[-23   5 -13   8  39  17 -26   1  24  21   4   5   5  11  20   5  18  21
   8 -34 -38 -88   5   0 -26   1   2   8 -32 -19  27  14 -18 -20 -20   5
  -3   0  -6 -11  30]
zegim
[  6   3  -2  -6 -60 -19   1  66   1 -19 -39 -10 -35  -6  30  35   9 -56
 -16  -8  42  12   1  26 -26  10 -13 -20  -6 -34  29 -11 -18   9  40   0
  28  32 -15 -15  -1]
Tikof
[ 11 -45 -13   6   6  17   3 -20   2  -2  -3 -21  11 -16 -10  46  -1 -15
  -9 -11   8  18  -3   7 -14 -21  20   6  -7 -12   1   3  22  -4  34 -18
  -3  21  -1 -43 -10]
dod
[-13 -22   1  -9  -8  32   5  -1   5  -8 -10  -9  37   5 -36  11   6 -22
  -1  19  20  17 -16  -4 -13 -17 -21 -39  -3  13  -3 -34  22   5  12 -52
  -6   8 -30 -22  -9]
dod
[-32   0   0 -13  -3 -22  -7  -5  31  19  12 -11  20   2  16  21 -56  19
   5  15  -8  52   7  -4 -26  -9 -27  47  17   6   4  54  -5 -15 -12   1
  27 -40  23   9 -27]
fen
[-13 -22  -2 -11   2  22  -4   5  14 -19  -9   5  13  13 -34   0  26 -40
  12  12  15 -12 -19  -3  -5   8  -1 -32  18  29  -7 -32  -5  14  14 -36
 -16   7 -21 -30  -8]
Meb
[ -4  -8  10  21  -5 -18  -6  21  19  14 -19 -18  -8  15   2 -15  22 -17
 -32  22  51  27  13  24  27  11 -39 -13 -18 -30   3 -32 -40  -3  53 -43
  25  21 -47  10 -18]
Tikof
[-20 -10   0  -7 -22  22  -9   4  -4  -9  -3  -4  24   2 -19   9  11 -30
   5  22  -1  -2 -13  -5   8  -3  -4 -34  16  28   8 -52  -1   3   3 -37
  -8   7 -31 -17  -1]
zegim
[ 11 -33 -24   8  -5   4 -15 -20   6   2  -3 -26   3  -6  10  54  18   3
  -1 -34   5 -14  -3  11  -8 -12  13   5 -26 -11   7  17   1   4  29 -17
   3  32   2 -37 -12]
suzo
[ -9 -18   1   9  -9  29 -10   6  10  -2 -14   6  24   3 -27  18   1 -22
 -10  16  12 -19 -14  -6  -6 -14 -13 -11   2  -2 -14 -34   2  13  21 -36
   0  -2 -33 -27  -3]
kog
[-18 -24  -7  16 -17   9 -26  17  41  13  13   2 -47  18  22  26  16 -27
  17  11  13 -77 -20   3 -28 -18 -32 -32   5   1  16   3 -46 -30  27 -23
  24  19 -46 -13 -26]
dod
[  4 -22 -31  -1  -6  16  13 -24  -4  -6  -8 -23  -1  -8  -6  27  21   8
 -10 -11   6   1 -15   4  15 -26  -2 -16 -25 -10  -2  -6  18   0  39 -12
  12  24  -7 -26 -22]
Zabed
[  7 -25  19 -19  -5  12 -12   7  21 -19 -50  11   4  19 -36 -31  -3  -9
  21   7  28  39   2 -13  10   1  -9 -32  13   6 -10  35  -1  -8   1  -4
 -34   6  -5   4  -6]
perab
[-10 -15 -33   1  -5  19   1 -14  -6   2   2 -33 -20   4  -3  37  18 -11
  -2 -19   4 -24 -14  -3   6 -20   0 -37  -6  10   7 -44   4  16  22 -42
  19  21 -20 -38   8]
Vem
[ -9 -30  15  -9  -4  40  11   1  22  -7 -20   4  18  15 -32   6  21 -28
   1  11  26 -26 -16  -5 -23  -6 -16 -50   1  24  -9 -31  18   3  24 -54
 -16  30 -38 -27 -18]
dod
[ -7  22 -23   5  14  -6 -26 -27  14 -14  25   7 -67  -7  35  35  -5 -21
  44  -1 -19 -45 -40 -30 -28  -3  21   8 -10   2  33  19 -71  -5 -38  17
   7  10  -5 -11 -23]
zegim
[  0 -25   6 -31  -8  -1 -14  -1  13 -21 -26   5   8  12 -35 -38   1  -2
  26   6  12  38  -3   0  10   3 -17 -11  13   0 -23  34  -7  -5  13   5
 -34  -6   7  -3   1]
sezam
[  1 -18 -41  15  13  12  23 -26  14   4   7 -26 -16 -28  20  40  22  22
 -23 -11  -2  16 -16   2  -3 -35  10  10 -19  -2  18   6   4 -13  18 -16
  10  12  -3 -20 -28]
fen
[ -8 -18  -3  -8  -3  30   3   4  18 -21 -17   3  21   4 -40   7  20 -26
   2  29   9  18 -18  -4  -8  -4 -10 -36   4  13   1 -32  19  14  30 -35
   0   6 -22 -15  -7]
Tikof
[  6 -18 -24  -3   4  21   1 -20  -2  -3  -9 -29  22 -14  -2  37   7  -6
 -17 -21   2  -3  -6  14   6 -13  26  20 -22  -6   7   9  -4  -6  18 -24
   3  27  -5 -40 -15]
suzo
[ 11 -11  -3 -14 -10   5  -5   1  17 -33 -38  13   9  16 -38 -22  -5 -14
  18   4  17  30 -12  -5  -3  11 -15 -25   8   5  -5  38  -6 -13  -1 -12
 -14   5  12  -1  -7]
Tikof
[  2 -15  12 -22 -11   9  -8   9  13 -19 -43   8  11  20 -31 -24  -5  -6
  18   5  23  33  -5  -9  12  -3 -11 -29  15   9  -9  36   0 -17  -5  -6
 -24   2  -2   3  -5]
perab
[ -5 -19  -8 -12 -16  21 -24  10 -11 -21  -4   6  23  13 -32  23  15 -34
  27   5   0  -9 -26  11 -13  -5  10 -24   3  11   0 -25  -1  16  10 -34
  13  15 -16 -32   0]
Tikof
[  6 -23 -17   7   0   9   4  -1  18  -7 -16 -22  -9  -7   2  53  19  -8
  -7 -20  10 -16 -17   1 -30 -17  15  -4 -26  -9   5  -1   6  -3  28 -28
  12  31  -2 -42 -11]
Tikof
[ 16 -15   9  -7  -3  15  -9  -3  29 -15 -31  11  15   9 -35 -27 -16  -8
   4   3  17   9   1 -12   4   9 -18 -17   8   2 -17  28  -1 -10   4  -9
 -22   1   2  -6  -7]
kog
[ -3 -26  -8  -9  -5  31 -14   4  15   0  -7   4  37  10 -32  10   9 -33
  -3   1  14 -21  -7   3  -9  -8 -12 -30   5  12 -14 -30  11   8  28 -40
  -4  10 -17 -29   6]
kog
[ 11 -23 -11  13   2  -2   3  -6   8  -2 -19 -45  -6 -19  12  52  21  -3
 -17 -13 -15 -31  -5   5  -1 -16  18  -2 -12 -10  10   0   3   9  25  -5
   5  19 -15 -36  -5]
Vem
[  0 -22   4 -18  -6  36 -13  13  -2 -11  -6  -6  15  12 -23   5  27  -8
  26   8   8 -18 -18   4 -28 -14 -12 -42   2  16  -6 -32  25   1  30 -31
  -1   9 -45 -26   0]
dod
[ 11 -21  -9 -18  -6   9   9   0  15 -15 -28  13   7   7 -23 -30  -6   3
   9   9  22  53  -2  -5   0  -4 -13 -17   7  13  -6  36  -2 -10  -2  -1
 -14  11   6   3 -20]
fen
[  1 -23 -36  -2 -12  -3 -15  -9  10   3   1 -22   7   8   0  29  11  12
   1 -22  16 -10  -4   9  -8  -6 -12 -11  -8 -10  -5  19   1  -7  40 -14
  12  20   6 -37 -14]
Meb
[ 11 -12  -3 -19 -15   6  -8   3  24 -22 -30  -1  16  14 -34 -32  -2  -2
  16   2  26  22   2  -5   4   8 -18 -28   8   4 -10  36 -12 -14   8   6
 -26   7  -5  -3 -10]
Meb
[ 17 -27   3 -18 -11   9  -1  -3   9 -12 -27  11  19   7 -43 -32   0  -9
  18   4  25  39   4   4  -7   3 -25 -30   7   0  -3  25   7 -20  10 -10
 -23   5   0  -3  -2]
dod
[-14 -32  13 -23 -22  20  -1   5  -5 -20 -16  -2  13  10 -28   0  12 -17
  20  27  15  15 -21   0   0 -10  -8 -19   4  11 -27 -22  12  23  35 -26
 -19   8 -15 -20 -14]
sezam
[ 18 -15   1 -17  -9  10   3 -12  21 -22 -37   4  16  12 -34 -30   4   5
   8   5  17  33  -7 -12  -1   8 -26 -35   5   3 -18  33   7  -3  -2  -4
 -17  11  11  -4 -10]
Fam
[-21 -21  10 -22  -9  27  -7  24  -1 -15 -26   4  14  16 -19  22  16 -34
   8   9  14  23 -19  -3  -8 -14   3 -39  14  20  -6 -24   6  19  12 -32
   0   5 -25 -18  -7]
perab
[  7 -20   7 -18 -20   1  -1  -2  19 -19 -49  -5  14   6 -39 -31   0  -6
  16  12  20  22   6  -7   6   7 -27 -33   7   8  -1  21   2  -1  20  -9
 -23   4  -2  -6  -7]
Vem
[-16   4   1  -4  -8  12   9   5  20   7   4 -17   7   6  -7 -12 -12 -12
 -11  16  -4  13  22   5  37  -9 -13  29 -21 -25  23  -2 -22 -19  12  -2
  25 -21 -22   2  -9]
Zabed
[ 22 -20  21  -4  29  -1 -40 -41  57  11  -3 -44  58 -11 -25   1  29  17
  14 -37   6 -16  40   4 -16  45   0  12 -40 -20  26  10  42  34  26  -8
 -50  17   5 -32   9]
Meb
[ 17 -14   8 -16 -16  -3  -2   2  23 -23 -37  12  10  10 -41 -30  -6 -18
  15  11  23  37   1  -4  -2  12 -14 -21   7  -2  -5  38  -3 -12   9  -9
 -19  11  10  -3 -15]
Tikof
[ 11 -10 -23  14  17  -4 -21 -26  16  -2   0 -25  -3 -12   5  38  21  12
 -12 -10 -10   2  -2   2 -17  -8   9  -5  -2 -12   9   4   7   5  22   0
   1  11  -1 -37   0]
Mito
[ 11 -23   1 -11 -25   1  -1 -10  11 -18 -25   3   9   4 -29 -15 -10  -1
  24   1  19  35   2  -3   8   1  -8  -4   0   9   0  32  -3 -18   3  -5
 -21   6   9  -4  -9]
suzo
[  6 -14 -26  -1  -1  12  -4 -18   7   2   8 -24  -2  -5   3  37  11  17
   1 -15  -7  -9  -9   2  -9 -25   2 -13 -12 -18  -2   2  22   1  18   1
  17  18  -4 -35   7]
Fam
[-16 -25  10   1  12  30 -23  12   9  20   4  13  15   7 -15  16   3 -41
  -2  10  -9   7  12  14  18  -4  28  17  -3 -22  23   5 -33   2   1  -3
  14   7 -12 -18 -12]
perab
[  6 -21  -4 -12  -9   9   4   2  13 -13 -33   4   6   9 -21 -29  -7   9
  10  10  22  48  -5  -2   6  -2 -25 -19   4   8  -4  32   4 -10  -1 -14
 -11  11   3   0 -22]
fen
[  6 -31 -24   4  10  15  11 -14  16 -12 -10 -22   7 -15   7  38  24  12
 -23 -15  -2  19  -8  -1 -11 -15  13  -5  -4  -2  -8  -1  26   4  31   1
   8  12   6 -30   3]
Fam
[ -9 -19   6 -21 -13  24   5   3  17 -14 -20  -9  21   9 -16  15  21 -19
   8  -1  14 -17 -23  -4 -28 -15  -8 -46   1  23 -18 -23  21  14  14 -34
  -7  21 -20 -29  -4]
Fam
[ 13 -22   4 -16 -18  -4  -4  -4  15 -21 -39  -2  10   4 -36 -28   0  -2
  24   8  10  33   7  -8   5   7 -19 -28   7   9   1  27   1   2  12   5
 -22  -2   8   1  -5]
Vem
[  5 -31 -35   5 -20  11   9 -14   8 -13 -13 -14 -13 -17   7  36  23   6
 -11 -13   0 -19 -21   6  -9 -29  -3 -27 -14 -16  -1   7   7   4  34  -4
  15  27   1 -29 -12]
Fam
[ -2 -23 -14  -3 -19   3 -35   5  16  -1 -16   0  13   6   0   4  -3  22
  11 -26  14 -31 -13  18 -20  26 -33 -29 -33 -12  12  33 -25  -3   1 -13
  35  47   4 -12 -24]
dod
[ -7 -19 -10   5   1   3 -19 -39  15  22  20 -19  -9  -8  -9  28  15  26
  34  32  -9 -32 -15  12   1 -25 -23  28 -18 -21  11 -10  -4  -7  65   6
  31 -10 -35 -21 -32]
Zabed
[-23   3  15  15 -34 -28 -14   1  35  37  17 -34  33  -8   7  58 -17   1
  -3   2  11   6  16  11 -34 -25 -13  12 -30 -23  28  -7  -9  -8  -7 -14
  16   7  -6 -28  -6]
Mito
[-19 -27  -9  -8 -31  18 -10  10  15  -7 -22  -9  25   1 -25   6  27 -29
  -5  10   7 -39   0   1   0 -12 -13 -39   8  15   9 -30   4  12  38 -37
  -8  17 -35 -34  -6]
Vem
[-14 -15   1  -6   5   4 -15   3  10 -17 -16  -6  19   3 -26  -4  28  -5
   9  18  -4  -8 -15   3 -18  -7  -9 -38   9  20  -8 -34  14  10  19 -33
  -5   2 -24 -32   2]
Mito
[ -3 -22   5  13 -11   4 -30 -22  53  40  27   7 -12  26   3  13   4  19
 -16 -13  13  -7  41 -22  14  33 -19 -10 -11 -12  10  19 -15  23  25 -12
  27  36   0  -4 -37]
perab
[ -19  -34  -19   28  -41  -19  -41  -31   30    9   31    1   24  -11
  -10   -1  -11   -3   11  -26  -19 -114    4   10   19  -15   -3   23
  -22   -5   14   21  -46  -21   -4  -43    3   -1   -1  -22  -10]
kog
[ 16 -28 -45  -1 -39   0   5 -57  31  16  17   2  22 -25   5  43  20   9
  -7 -19   2 -65  -8  -7 -51 -28   0   0 -31 -17   7  56  -5   2  40   7
  -5  36  30 -25 -48]
Fam
[ 15 -26   8 -15  -1  14   9  -1  21 -21 -34   5  15   9 -39 -35   1  -6
  10   4  17  32   0  -3  -3   8 -26 -34   8  11  -4  26   9 -23   1 -16
 -24   0   1   4  -2]
dod
[ -8 -37  11  -6 -27  16  12  16  10 -13 -17  -8   7   0 -27   6  28 -31
   7  19  -3  14   1  -4   3  -7  -6 -46  13  30   4 -38  18  21  30 -26
  -8  -2 -17 -11  -7]
Vem
[  0  -7  22  33 -23   2   1   4  20  32 -21 -55 -36   8  53  50 -13  22
 -23 -38  38 -18  15  17   0  -4 -18  12 -67 -47  15   8 -21   1  24 -34
  24  44 -19  -9 -32]
suzo
[ -5 -17  -6  -2  -1  17   2  -8  22  -2 -11   2   6   0 -16  -3  26  -4
   3  14  16   1 -18  -5  -9   1 -25 -35  -4  21   9 -19   6  20   3 -38
  -6  22 -18  -9 -26]
fen
[ 15 -17   2 -18  -9  10   6 -10  25 -19 -32   9  16   6 -36 -32  -2   0
  10  14  14  36  -5 -12  -1   4 -19 -25   7   4 -14  34   2 -10  -3   5
 -16   5  11  -1  -8]
Fam
[  0 -22 -18  -7 -12   5   5 -16  -2 -13  -7 -31 -13   1  14  47  19   7
 -12 -13  11  16 -24   2   2 -18   3  -7  -6  -6 -20  13   5   6  40 -17
  -5  24   1 -29 -26]
sezam
[-11 -25  -3  -9   0  27  10   6  14 -13 -15  13 -11   6 -20  -3  23 -19
  16  26  26   2 -27 -14 -16 -26   0 -29   4  30 -11 -31  -6   8  15 -37
  -9  24 -43 -26 -30]
fen
[ -3 -22 -18  11   2   8  -8 -22  18  -5   3 -22  -9 -21   9  51   1 -15
 -11 -19  -9 -27 -16   0 -13 -25   6   7   6  -7  -3   2  15  -2  37 -34
  -2  -5  -1 -44 -16]
kog
[  6 -20 -21   2  -8  -2   2 -17   1  -2  -3  -6   7 -18   5  46  19   6
  -5 -11 -14   8  -9   1  -9  -8  22   5   0   3  10  12  -6 -19  18   4
   2  22   8 -35 -19]
zegim
[  7  -4 -16  -3  22  23 -17   5  29  -5  -3  17   3  58  -9   8  35  -9
   3 -42  45  64   8   3   3  10   1 -20  -9   7   4  16 -53 -25   7  -9
  12  16 -16   4  13]
Tikof
[ -8 -17  13   0 -10  73  46  22  36   1 -25 -12  16 -18   0  48  12 -19
 -49  17 -13   5   4 -11 -17 -16  35   1  -8  24  20 -46 -22 -13  12  12
   9   4 -45  -4  -6]
zegim
[-14 -15 -27   5 -23 -16   1 -31  41  -4  22  -1  14  -2   6  40   2 -10
 -16 -17 -28 -35  -9   8  -2  23 -12  14  18  21  20  58 -49  -8  -1  -9
  23 -19  38   1 -45]
Meb
[ -7 -13 -25  20  15 -16 -17 -18  -7  -2   8  -9  -5  -2   5  14  13   2
  -4   2 -15   0  -2   3  -9 -25   1  -8   1 -19  -1   6  13   3  19 -18
  -8 -12   9 -25  -1]
Mito
[-34  36 -43 -22  -5  28 -41 -37  15  31  60 -26  -1   6   2  12  -3  21
   8   2 -16 -12 -19 -16   1 -27 -30  -9  -3 -11   6  13 -37  -7 -15 -20
  18 -12 -22  -9 -27]
sezam
[  2 -11 -18  16   4  25  -6  -7  -3   2  -9 -25  -4  -1  19  47  13   7
 -17  -5 -16 -15 -13 -11  -3 -18  14  -2  -6  -6   5  -2   2 -16  14 -19
   1  15 -14 -35 -15]
zegim
[-17 -23   3 -32 -13  11  -6   8   8 -15 -14  -4  11  22 -30   1  37 -43
   2  -2  21 -29 -21   2   3  -3  -6 -35  26  31 -29 -30 -10   8  20 -54
 -26  23 -31 -41   1]
sezam
[ -1 -25  10 -29 -16   2  -8   7  13 -24 -32   4   8  15 -34 -38   1   1
  24   5  19  32  -5   0  13   2 -15 -16   4   1 -22  32  -9 -10   7   2
 -32   6   3  -4   0]
sezam
[  8 -12   1 -12  -5 -14 -12 -15  21 -20 -35   9  22   6 -44 -44   1   8
  14  14  16  43   8   1   1   7 -21 -21  12   3  -6  30  -3 -17  11  -3
 -25  -2   8 -10  -4]
Mito
[-10   4   3  -8  -5  12 -32   6   4  -9 -16   5  24  27 -33 -19  13   2
  19  -1  10 -16  -9   8  -7  16 -23 -53   0  12   2 -36  -7  17 -16 -23
   5  15 -25 -14  26]
Mito
[  0 -26 -23  10  -8   7  -9  -5  -8   8   1  -4  -8 -11   8  18  14  17
   6   7 -13 -17  -9  -6 -11 -21   3 -12 -20  -9   0  -5  -3 -11  25  -4
   9  22  -4 -22 -18]
zegim
[  5 -19  13 -21 -11  10 -12  10   9 -14 -46   9  11  18 -33 -28  -5  -3
  16   8  24  33   3  -7  11  -5 -12 -28  15   1 -13  31   2 -11   4  -3
 -24   2  -9   3  -2]
perab
[ 14 -17  13 -16   4   3   3  -2  10 -17 -32  16   2  20 -34 -30   5  -5
  26  11  17  33  -5 -13   4   8 -15 -13   6  11 -16  21   2  -8   0  10
 -18  -3   3   4  -9]
Zabed
[ 14 -39   6  40 -42  -7 -18 -21  34  11   3  -6   4 -19  13  56  19   7
   1   2 -21 -66 -13  25 -18   0  -3   9 -28 -23  28  48 -27   1  33   6
  16  21  10   6 -57]
Tikof
[ -9 -28 -26  12   1  10  11  -8  -1   9   1 -14 -15 -11  21  49   5  -1
 -20 -23   2   1 -11  13  -5 -32  11  -1 -17 -14   7   4  -6  11  12 -22
  18  27  -5 -28 -23]
fen
[-18 -27  -7 -11   2  18  -4  22   1   1  -2   7  16   3 -13   1  12 -18
   5  -2   2   8  -4   6 -14  -6  -2 -23  -2  18   5 -37   9  26 -11 -28
   9  10 -13 -16  10]
fen
[-28  19  -6  -5  17   8 -32  22  60  20  34 -33   3   2  17  19   7 -14
   2 -28 -27 -23  21   7  -8  14 -13   0  -5 -13  51  12 -17 -15 -28   6
  12 -21  -5 -11  19]
Meb
[  9 -25 -24 -14  -2  21   5  -1   6  -7 -10 -21   4   6   3  45   5 -25
  -7 -21  -2 -32 -19   4 -37 -20  -1 -21   7   7  -4  25  18 -18  23 -29
   3  15   3 -37  -9]
dod
[-19 -21   4 -39 -10  12 -10  18  -5 -15 -15   3  19  29 -29 -13  14 -24
  17  18   1 -28 -21  -2 -15   4 -18 -16  24  29 -39 -21   3  15  22 -39
  -6  -6 -13 -26   7]
sezam
[  6 -37 -14   9   7   5 -11 -17  13   1 -20 -30   1 -24   2  56  31   1
  -7 -16  14  26 -10  -2 -11 -27  18  -8 -17 -14  13   1  23   7  29 -14
 -14  21  -2 -34 -11]
perab
[  4 -27  10 -28 -13   2  -5  -5  10 -25 -30   3   6  11 -37 -36   0  -5
  21  14  17  43  -6  -1  17   4 -16 -13  11   1 -24  31  -6  -5  16  -1
 -36   1   7  -3  -7]
sezam
[-18   0 -39  -4  -9   5 -17 -25  39  28 -10 -21  43   8  12   7 -13  24
 -38 -15  29 -11   8  17  -1  -3 -45  10 -18 -15  17  49 -29 -22  21 -28
  18  23  -7  -3 -33]
fen
